Below is a small trained network, with its code and all its weights. Each question gives an input and a target symbol and asks what happens when units are switched off, that is, made to give their printed mean instead of their output.

import numpy as np


def w(rows, s, z=0):
    codes = np.array(rows[::2]) - 128.0
    scale = np.full(codes.shape[1], s)
    scale[-1] = z or s
    return codes * scale


def norm(h):
    return h / np.sqrt((h * h).mean(-1, keepdims=True) + 1e-5)


def f(y):
    return y / 2 * (1 + np.tanh(0.7978845608 * (y + 0.044715 * y**3)))


def softmax(a):
    e = np.exp(a - a.max(-1, keepdims=True))
    return e / e.sum(-1, keepdims=True)


def log_softmax(a):
    a = a - a.max(-1, keepdims=True)
    return a - np.log(np.exp(a).sum(-1, keepdims=True))


def net(x, mask):
    ids = ['ΓΨαβδεζηθμξστφω'.index(c) for c in x.split()]
    T = len(ids)
    res = E[ids] + P[:T]
    u = 0
    for l in range(3):
        r = norm(res)
        for j in range(2):
            rows = slice(2 * j, 2 * j + 2)
            q, k, v = (r @ M[l][rows].T for M in (Q, K, V))
            z = softmax(np.where(np.tri(T) > 0, q @ k.T / 2**0.5, -1e9)) @ v
            o = O[l][rows]
            res = res + np.where(mask[u + j], z, o[:, -1]) @ o[:, :-1]
        u += 2
        y = f(norm(res) @ A[l][:, :-1].T + A[l][:, -1])
        res = res + np.where(mask[u : u + 4], y, B[l][:, -1]) @ B[l][:, :-1]
        u += 4
    return log_softmax(norm(res)[-1] @ U[:, :-1].T + U[:, -1])


Q, K, V, O, A, B = {}, {}, {}, {}, {}, {}
E = w([
[171,150,66,149],'Γ',
[98,131,63,110],'Ψ',
[158,146,116,155],'α',
[153,178,54,126],'β',
[116,33,183,242],'δ',
[150,93,90,176],'ε',
[120,195,124,127],'ζ',
[67,123,203,123],'η',
[101,107,121,101],'θ',
[154,147,131,180],'μ',
[80,75,117,141],'ξ',
[166,122,171,109],'σ',
[104,110,170,140],'τ',
[138,254,125,100],'φ',
[112,146,100,99],'ω',
],0.0053)
P = w([
[71,172,111,195],'0',
[130,69,134,86],'1',
[163,154,175,136],'2',
[42,177,45,166],'3',
[146,59,143,69],'4',
[166,156,172,141],'5',
[27,187,9,132],'6',
[164,49,126,61],'7',
[163,151,176,148],'8',
[13,196,4,103],'9',
[178,40,113,71],'10',
[160,147,180,149],'11',
],0.004)
Q[0] = w([
[127,137,61,154],'L0H1',
[148,151,137,140],'L0H1',
[37,253,84,142],'L0H2',
[134,176,15,143],'L0H2',
],0.0027)
K[0] = w([
[61,113,162,3],'L0H1',
[120,61,7,146],'L0H1',
[223,104,161,50],'L0H2',
[172,11,231,36],'L0H2',
],0.0023)
V[0] = w([
[147,162,154,154],'L0H1',
[97,214,130,224],'L0H1',
[188,112,240,66],'L0H2',
[4,139,41,132],'L0H2',
],0.0014)
O[0] = w([
[161,90,128,127,157],'L0H1',
[48,89,253,8,251],'L0H1',
[199,254,108,43,73],'L0H2',
[28,53,142,238,246],'L0H2',
],0.0016,0.00022)
A[0] = w([
[38,103,93,227,125],'L0N1',
[18,12,114,118,84],'L0N2',
[31,77,176,2,98],'L0N3',
[186,213,172,118,3],'L0N4',
],0.0039,0.0029)
B[0] = w([
[28,191,114,116,203],'L0N1',
[210,252,81,182,196],'L0N2',
[242,92,51,153,254],'L0N3',
[203,200,160,111,63],'L0N4',
],0.004,0.0009)
Q[1] = w([
[235,6,107,160],'L1H1',
[204,4,117,224],'L1H1',
[95,115,45,119],'L1H2',
[63,70,126,197],'L1H2',
],0.0035)
K[1] = w([
[246,102,187,30],'L1H1',
[253,102,193,60],'L1H1',
[161,95,129,97],'L1H2',
[132,77,136,166],'L1H2',
],0.0044)
V[1] = w([
[88,93,104,211],'L1H1',
[5,169,116,114],'L1H1',
[187,115,166,65],'L1H2',
[171,164,126,136],'L1H2',
],0.0028)
O[1] = w([
[156,223,128,65,181],'L1H1',
[211,143,214,4,170],'L1H1',
[113,182,140,94,1],'L1H2',
[115,152,166,118,149],'L1H2',
],0.0023,0.00023)
A[1] = w([
[112,81,3,147,3],'L1N1',
[128,146,127,29,118],'L1N2',
[58,170,48,81,81],'L1N3',
[125,154,150,94,82],'L1N4',
],0.0055,0.0033)
B[1] = w([
[150,153,253,96,171],'L1N1',
[87,87,136,76,171],'L1N2',
[59,81,131,138,249],'L1N3',
[135,157,164,109,99],'L1N4',
],0.0052,0.0015)
Q[2] = w([
[144,107,77,112],'L2H1',
[191,84,85,118],'L2H1',
[141,105,103,124],'L2H2',
[148,1,135,130],'L2H2',
],0.0053)
K[2] = w([
[68,84,105,116],'L2H1',
[61,131,116,218],'L2H1',
[85,140,134,122],'L2H2',
[2,225,146,158],'L2H2',
],0.0039)
V[2] = w([
[59,247,33,114],'L2H1',
[3,205,197,198],'L2H1',
[149,253,77,21],'L2H2',
[124,110,152,101],'L2H2',
],0.0029)
O[2] = w([
[122,233,181,102,119],'L2H1',
[25,232,84,254,254],'L2H1',
[170,211,126,8,74],'L2H2',
[146,100,120,109,130],'L2H2',
],0.003,0.0006)
A[2] = w([
[139,125,226,126,119],'L2N1',
[180,102,142,222,71],'L2N2',
[113,102,72,53,10],'L2N3',
[74,254,125,157,193],'L2N4',
],0.0046,0.0012)
B[2] = w([
[51,147,158,138,164],'L2N1',
[98,125,165,48,227],'L2N2',
[124,67,151,195,135],'L2N3',
[134,88,2,143,246],'L2N4',
],0.0038,0.0013)
U = w([
[57,177,65,176,253],'Γ',
[37,81,102,57,147],'Ψ',
[153,149,132,9,112],'α',
[93,121,185,148,75],'β',
[131,151,198,107,122],'δ',
[174,152,87,142,82],'ε',
[196,27,125,95,175],'ζ',
[114,99,147,188,51],'η',
[137,57,127,207,72],'θ',
[188,176,125,158,122],'μ',
[153,155,142,192,77],'ξ',
[95,141,177,129,86],'σ',
[149,192,123,87,70],'τ',
[159,158,88,112,71],'φ',
[140,184,127,107,71],'ω',
],0.011,0.0048)

Each question gives the input, a string of symbols that net reads in full, and the target symbol t.
The units are the heads (2 rows each of Q, K, V and O) and the neurons (one row each of A and B). Each row of codes is followed by its name. A weight is (code - 128) times the scale printed after its matrix; where a second scale follows, it is the last column's (O, A, B and U).
mask holds one flag per unit, layer by layer, with each layer's heads first. A switched-off unit (its flag False) gives its mean, the last column of its rows in O or B, instead of its output. The means were averaged over made-up inputs and are rounded, as every weight is.
A unit's drop is (log p(t) with every unit on - log p(t) with that unit switched off) / (log p(t) with every unit on - log p(t) with every unit switched off).
most important unit: the unit with the biggest drop
top k neurons: the k neurons with the biggest drops, biggest first
k most important neurons of layer l: the k neurons of layer l with the biggest drops, biggest first
which heads matter: for each layer, one digit per head in row order, 1 if its drop is at least 0.15 and else 0, layers parted by /
drop when u is switched off: that unit's drop, to one decimal
input ξ Γ θ, target ζ: top 2 neurons	L2N2; L0N1
input η φ θ μ θ σ Ψ ζ, target ζ: most important unit	L0N2
input σ α τ φ μ Γ ω δ θ, target ζ: top 2 neurons	L0N1; L0N2
input μ ξ ξ σ μ σ η φ τ ω σ Ψ, target Ψ: which heads matter	00 / 10 / 00
input θ φ ξ η σ α θ α ω, target α: 2 most important neurons of layer 0	L0N2; L0N3
input σ σ σ σ β, target ζ: top 2 neurons	L0N1; L2N3
input ω θ σ ω Ψ, target ζ: 3 most important neurons of layer 1	L1N1; L1N3; L1N4
input θ τ ε η σ ω σ, target Ψ: top 2 neurons	L1N2; L1N3
input σ σ δ σ ω, target ζ: top 2 neurons	L0N3; L1N1
input ω ω ζ δ θ μ σ α α σ η, target ζ: top 2 neurons	L0N3; L2N2
input β η ω σ ζ σ σ σ θ σ σ Ψ, target Ψ: top 2 neurons	L0N3; L1N2
input α α σ σ α ζ α Ψ, target ζ: 3 most important neurons of layer 2	L2N3; L2N4; L2N2
input θ σ ξ, target Γ: top 2 neurons	L0N2; L0N1
input σ Ψ σ θ η μ α ω ζ σ ζ, target ζ: top neuron	L0N1
input φ μ σ σ η σ φ σ ω, target α: 3 most important neurons of layer 1	L1N3; L1N2; L1N1
input σ Ψ τ τ σ σ η θ θ α, target Ψ: top 3 neurons	L1N3; L0N2; L0N3
input α θ σ α θ σ δ Γ σ α, target Ψ: drop when L2H1 is switched off	0.2
input Ψ σ ξ, target Γ: drop when L0N1 is switched off	0.3
input τ σ δ τ σ σ θ η, target ζ: drop when L0N3 is switched off	0.6
input σ α σ φ Ψ ω σ, target Ψ: top neuron	L0N2
